Here is a tiny trained network, its code and every weight. The questions are about switching its units off for an input and a target symbol, where a switched-off unit gives its printed mean instead of its output.

import numpy as np


def w(rows, s, z=0):
    codes = np.array(rows[::2]) - 128.0
    scale = np.full(codes.shape[1], s)
    scale[-1] = z or s
    return codes * scale


def f(y):
    return y / 2 * (1 + np.tanh(0.7978845608 * (y + 0.044715 * y**3)))


def softmax(a):
    e = np.exp(a - a.max(-1, keepdims=True))
    return e / e.sum(-1, keepdims=True)


def log_softmax(a):
    a = a - a.max(-1, keepdims=True)
    return a - np.log(np.exp(a).sum(-1, keepdims=True))


def net(x, mask):
    ids = ['ΠΦαβδεζηθστ'.index(c) for c in x.split()]
    T = len(ids)
    res = E[ids] + P[:T]
    u = 0
    for l in range(2):
        r = res
        for j in range(3):
            rows = slice(2 * j, 2 * j + 2)
            q, k, v = (r @ M[l][rows].T for M in (Q, K, V))
            z = softmax(np.where(np.tri(T) > 0, q @ k.T / 2**0.5, -1e9)) @ v
            o = O[l][rows]
            res = res + np.where(mask[u + j], z, o[:, -1]) @ o[:, :-1]
        u += 3
        y = f(res @ A[l][:, :-1].T + A[l][:, -1])
        res = res + np.where(mask[u : u + 8], y, B[l][:, -1]) @ B[l][:, :-1]
        u += 8
    return log_softmax(res[-1] @ U[:, :-1].T + U[:, -1])


Q, K, V, O, A, B = {}, {}, {}, {}, {}, {}
E = w([
[168,133,230],'Π',
[120,178,105],'Φ',
[121,86,118],'α',
[177,209,187],'β',
[141,78,124],'δ',
[2,69,96],'ε',
[158,185,194],'ζ',
[95,96,82],'η',
[93,184,122],'θ',
[141,91,80],'σ',
[177,89,145],'τ',
],0.018)
P = w([
[156,211,162],'0',
[119,49,165],'1',
[123,59,167],'2',
[122,243,123],'3',
[137,59,200],'4',
[120,63,175],'5',
[98,252,98],'6',
],0.011)
Q[0] = w([
[186,17,140],'L0H1',
[92,118,218],'L0H1',
[167,132,182],'L0H2',
[129,215,215],'L0H2',
[111,152,128],'L0H3',
[183,2,17],'L0H3',
],0.0086)
K[0] = w([
[85,145,161],'L0H1',
[187,229,103],'L0H1',
[154,16,215],'L0H2',
[188,204,116],'L0H2',
[39,255,126],'L0H3',
[149,72,204],'L0H3',
],0.0087)
V[0] = w([
[173,183,129],'L0H1',
[172,166,97],'L0H1',
[222,10,152],'L0H2',
[89,143,95],'L0H2',
[192,157,81],'L0H3',
[112,107,157],'L0H3',
],0.011)
O[0] = w([
[71,117,83,149],'L0H1',
[104,121,11,88],'L0H1',
[141,82,23,107],'L0H2',
[253,219,197,127],'L0H2',
[138,188,150,4],'L0H3',
[162,71,236,183],'L0H3',
],0.0049,0.0023)
A[0] = w([
[34,158,144,52],'L0N1',
[98,178,167,34],'L0N2',
[95,116,70,5],'L0N3',
[248,196,67,36],'L0N4',
[58,5,84,95],'L0N5',
[225,194,72,23],'L0N6',
[199,146,133,51],'L0N7',
[185,14,130,56],'L0N8',
],0.011,0.0027)
B[0] = w([
[119,102,157,174],'L0N1',
[77,127,159,160],'L0N2',
[117,167,86,129],'L0N3',
[103,100,1,143],'L0N4',
[189,180,138,255],'L0N5',
[102,119,32,140],'L0N6',
[59,106,33,127],'L0N7',
[76,172,142,211],'L0N8',
],0.01,0.0093)
Q[1] = w([
[200,106,216],'L1H1',
[180,159,86],'L1H1',
[245,203,14],'L1H2',
[158,147,70],'L1H2',
[172,142,120],'L1H3',
[150,208,167],'L1H3',
],0.011)
K[1] = w([
[109,155,21],'L1H1',
[2,124,131],'L1H1',
[207,97,57],'L1H2',
[236,107,167],'L1H2',
[130,114,134],'L1H3',
[108,183,97],'L1H3',
],0.011)
V[1] = w([
[47,101,18],'L1H1',
[105,107,102],'L1H1',
[128,207,113],'L1H2',
[220,99,61],'L1H2',
[153,111,136],'L1H3',
[254,78,108],'L1H3',
],0.009)
O[1] = w([
[124,204,67,127],'L1H1',
[86,131,143,120],'L1H1',
[151,179,30,177],'L1H2',
[65,148,79,2],'L1H2',
[101,144,222,107],'L1H3',
[164,86,254,34],'L1H3',
],0.0087,0.0075)
A[1] = w([
[155,62,77,119],'L1N1',
[179,54,110,23],'L1N2',
[120,106,155,239],'L1N3',
[126,181,185,126],'L1N4',
[101,202,120,197],'L1N5',
[166,140,109,190],'L1N6',
[254,132,92,231],'L1N7',
[194,209,140,4],'L1N8',
],0.013,0.0033)
B[1] = w([
[254,82,144,140],'L1N1',
[160,132,170,136],'L1N2',
[22,134,81,165],'L1N3',
[165,84,74,187],'L1N4',
[192,163,188,254],'L1N5',
[122,98,112,178],'L1N6',
[64,41,104,232],'L1N7',
[98,171,176,204],'L1N8',
],0.0073,0.0088)
U = w([
[123,110,112,167],'Π',
[88,147,85,38],'Φ',
[2,122,147,116],'α',
[179,98,49,105],'β',
[125,117,131,206],'δ',
[229,107,201,108],'ε',
[82,150,93,88],'ζ',
[180,153,159,196],'η',
[167,83,67,211],'θ',
[215,181,174,14],'σ',
[137,135,134,250],'τ',
],0.0099,0.0023)

Each question gives the input, a string of symbols that net reads in full, and the target symbol t.
The units are the heads (2 rows each of Q, K, V and O) and the neurons (one row each of A and B). Each row of codes is followed by its name. A weight is (code - 128) times the scale printed after its matrix; where a second scale follows, it is the last column's (O, A, B and U).
mask holds one flag per unit, layer by layer, with each layer's heads first. A switched-off unit (its flag False) gives its mean, the last column of its rows in O or B, instead of its output. The means were averaged over made-up inputs and are rounded, as every weight is.
A unit's drop is (log p(t) with every unit on - log p(t) with that unit switched off) / (log p(t) with every unit on - log p(t) with every unit switched off).
The circuit of an input: a set's keep is (log p(t) with only the set's units on - log p(t) with every unit switched off) / (log p(t) with every unit on - log p(t) with every unit switched off). Starting from the 12 units with the biggest drops (on a tie, the unit counted first), units are removed one at a time, each time the one whose removal leaves the highest keep (on an exact tie, the one counted first), for as long as the keep stays at least 0.8.
circuit, biggest first: the units of the circuit, biggest drop first
most important unit: the unit with the biggest drop
top k neurons: the k neurons with the biggest drops, biggest first
top k neurons in layer l: the k neurons of layer l with the biggest drops, biggest first
which heads matter: for each layer, one digit per head in row order, 1 if its drop is at least 0.15 and else 0, layers parted by /
drop when u is switched off: that unit's drop, to one decimal
input σ ε δ, target σ: most important unit => L1H1
input ε δ Φ, target ε: which heads matter => 110 / 110
input ε τ θ, target ε: circuit, biggest first => L1H2; L1H1; L0H1; L0N4
input ε Φ δ, target ε: circuit, biggest first => L1H2; L1H1; L0H1
input ε ε σ α ε α, target ε: circuit, biggest first => L1H2; L0H1
input ε τ Π ζ ε Φ, target ε: top 2 neurons => L0N5; L1N2
input σ η τ σ Φ ε, target σ: top 2 neurons => L0N5; L0N4
input θ ε θ θ ε ε, target θ: top 2 neurons => L1N7; L0N2
input σ Φ τ, target σ: top 4 neurons => L0N8; L1N5; L0N5; L0N4
input σ Φ δ, target σ: top 3 neurons => L0N5; L0N8; L1N5
input δ σ τ τ σ β τ, target β: circuit, biggest first => L0N8; L0N4; L0H2
input θ ζ σ σ, target β: top 2 neurons in layer 1 => L1N1; L1N8
input σ ε τ, target σ: which heads matter => 001 / 100
input σ θ τ σ η θ β, target ζ: top 3 neurons => L0N4; L0N6; L0N2
input ε ε ε δ Π θ, target ε: most important unit => L1H2
input ε ε α ε ε σ, target ε: top 2 neurons => L1N2; L0N2
input ε β β σ σ τ τ, target θ: top 3 neurons in layer 1 => L1N1; L1N5; L1N8
input ε ε ζ ε η, target ε: drop when L1H1 is switched off => 0.4
input ε θ α, target ε: drop when L1H1 is switched off => 0.5
input ζ τ η σ, target β: drop when L0N8 is switched off => 0.7
